Below is a small trained network, with its code and all its weights. Each question gives an input and a class and asks what happens when units are switched off, that is, made to give their printed mean instead of their output.

import numpy as np


def w(rows, s, z=0):
    codes = np.array(rows[::2]) - 128.0
    scale = np.full(codes.shape[1], s)
    scale[-1] = z or s
    return codes * scale


def norm(h):
    return h / np.sqrt((h * h).mean(-1, keepdims=True) + 1e-5)


def f(y):
    return y / 2 * (1 + np.tanh(0.7978845608 * (y + 0.044715 * y**3)))


def log_softmax(a):
    a = a - a.max(-1, keepdims=True)
    return a - np.log(np.exp(a).sum(-1, keepdims=True))


def net(x, mask):
    res = np.array(x, float).reshape(1, 4) / 4 @ E
    u = 0
    for l in range(4):
        y = f(norm(res) @ A[l][:, :-1].T + A[l][:, -1])
        res = res + np.where(mask[u : u + 4], y, B[l][:, -1]) @ B[l][:, :-1]
        u += 4
    return log_softmax(norm(res)[-1] @ U[:, :-1].T + U[:, -1])


A, B = {}, {}
E = w([
[248,120,65,66,108,126,176,85,189],'x0',
[103,12,161,127,127,15,236,149,141],'x1',
[254,199,69,144,13,79,164,154,91],'x2',
[74,153,153,54,211,126,154,132,79],'x3',
],0.0065)
A[0] = w([
[103,120,197,42,125,122,112,197,206,1],'L0N1',
[154,140,52,2,217,74,146,31,148,164],'L0N2',
[51,160,59,29,102,32,126,61,211,119],'L0N3',
[149,136,47,110,97,108,200,189,160,129],'L0N4',
],0.006,0.0012)
B[0] = w([
[173,112,126,2,94,105,192,126,130,142],'L0N1',
[96,101,48,94,76,122,127,172,81,252],'L0N2',
[185,163,88,135,99,150,109,163,130,168],'L0N3',
[154,120,144,89,100,95,171,102,80,218],'L0N4',
],0.012,0.0036)
A[1] = w([
[191,187,41,95,124,101,109,134,80,112],'L1N1',
[166,43,67,80,162,218,109,126,152,252],'L1N2',
[77,114,129,184,126,119,89,209,222,125],'L1N3',
[138,174,106,155,187,175,130,253,64,86],'L1N4',
],0.0069,0.0017)
B[1] = w([
[113,131,156,187,172,164,119,100,153,254],'L1N1',
[74,139,116,123,85,214,139,130,165,212],'L1N2',
[127,201,111,69,59,239,152,146,227,164],'L1N3',
[88,2,74,123,32,77,165,64,242,172],'L1N4',
],0.0085,0.0053)
A[2] = w([
[242,125,158,168,119,132,148,104,101,94],'L2N1',
[226,190,75,23,91,166,122,149,73,3],'L2N2',
[150,119,186,143,53,1,212,218,75,155],'L2N3',
[133,101,159,214,80,87,217,194,152,139],'L2N4',
],0.0061,0.0027)
B[2] = w([
[131,135,235,254,128,86,108,100,77,174],'L2N1',
[89,194,88,143,126,180,228,126,79,179],'L2N2',
[184,62,78,73,174,170,12,100,159,254],'L2N3',
[118,98,61,130,228,117,90,83,154,198],'L2N4',
],0.0099,0.0055)
A[3] = w([
[17,144,189,81,177,134,132,125,130,28],'L3N1',
[134,39,105,122,90,128,254,106,118,255],'L3N2',
[127,213,128,162,66,188,51,74,158,243],'L3N3',
[253,144,40,170,168,85,113,161,169,13],'L3N4',
],0.0068,0.0013)
B[3] = w([
[172,255,206,184,161,70,189,115,157,183],'L3N1',
[67,183,145,132,153,160,125,139,134,197],'L3N2',
[28,109,158,76,54,94,45,115,140,254],'L3N3',
[200,143,181,162,177,178,92,104,90,190],'L3N4',
],0.0092,0.0062)
U = w([
[152,58,142,163,127,44,202,192,127,2],'0',
[224,2,113,106,249,108,27,95,101,155],'1',
[104,213,213,135,251,81,254,172,198,131],'2',
[126,203,189,213,60,120,68,89,110,122],'3',
[129,129,44,55,109,165,228,173,61,100],'4',
[8,38,71,52,88,196,73,146,238,198],'5',
],0.0089,0.0051)

Each question gives the input, the list of numbers given to net, and the class t.
The units are the neurons (one row each of A and B). Each row of codes is followed by its name. A weight is (code - 128) times the scale printed after its matrix; where a second scale follows, it is the last column's (A, B and U).
mask holds one flag per neuron, layer by layer. A switched-off neuron (its flag False) gives its mean, the last column of its row in B, instead of its output. The means were averaged over made-up inputs and are rounded, as every weight is.
A unit's drop is (log p(t) with every unit on - log p(t) with that unit switched off) / (log p(t) with every unit on - log p(t) with every unit switched off).
The circuit of an input: a set's keep is (log p(t) with only the set's units on - log p(t) with every unit switched off) / (log p(t) with every unit on - log p(t) with every unit switched off). Starting from the 12 units with the biggest drops (on a tie, the unit counted first), units are removed one at a time, each time the one whose removal leaves the highest keep (on an exact tie, the one counted first), for as long as the keep stays at least 0.8.
units of the circuit, in order: the units of the circuit, biggest drop first
most important unit: the unit with the biggest drop
k most important neurons: the k neurons with the biggest drops, biggest first
k most important neurons of layer l: the k neurons of layer l with the biggest drops, biggest first
drop of u: that unit's drop, to one decimal
input [1,3,4,4], class 1: units of the circuit, in order	L2N3
input [-8,2,-6,-6], class 2: units of the circuit, in order	L3N1; L2N3
input [5,6,2,7], class 4: 4 most important neurons	L0N2; L2N2; L3N3; L0N3
input [-2,6,-5,6], class 2: 2 most important neurons	L3N1; L0N4
input [0,-1,5,5], class 1: 4 most important neurons	L1N2; L1N3; L0N1; L1N4
input [4,0,-4,0], class 4: units of the circuit, in order	L0N2; L3N3
input [-7,8,0,0], class 1: units of the circuit, in order	L2N3; L3N3
input [-3,-5,-4,2], class 3: 4 most important neurons	L3N1; L2N3; L0N2; L0N3
input [2,3,-7,7], class 4: 3 most important neurons	L0N2; L1N1; L0N1
input [-8,-1,1,4], class 2: 3 most important neurons	L3N1; L0N2; L2N3
input [-8,6,2,-7], class 1: 2 most important neurons	L2N4; L1N2
input [7,0,-1,-2], class 4: 2 most important neurons	L0N2; L0N4
input [-4,-6,-6,8], class 2: drop of L2N3	0.1
input [-3,-3,-6,1], class 2: drop of L3N1	0.9
input [8,7,6,-7], class 1: drop of L2N3	0.2
input [-2,0,-1,1], class 2: most important unit	L0N4
input [-7,-4,8,4], class 5: drop of L0N4	0.1
input [6,-1,-4,2], class 4: 2 most important neurons of layer 0	L0N2; L0N1
input [-6,-2,3,-8], class 5: 2 most important neurons of layer 3	L3N3; L3N1
input [8,8,8,-8], class 1: most important unit	L2N3
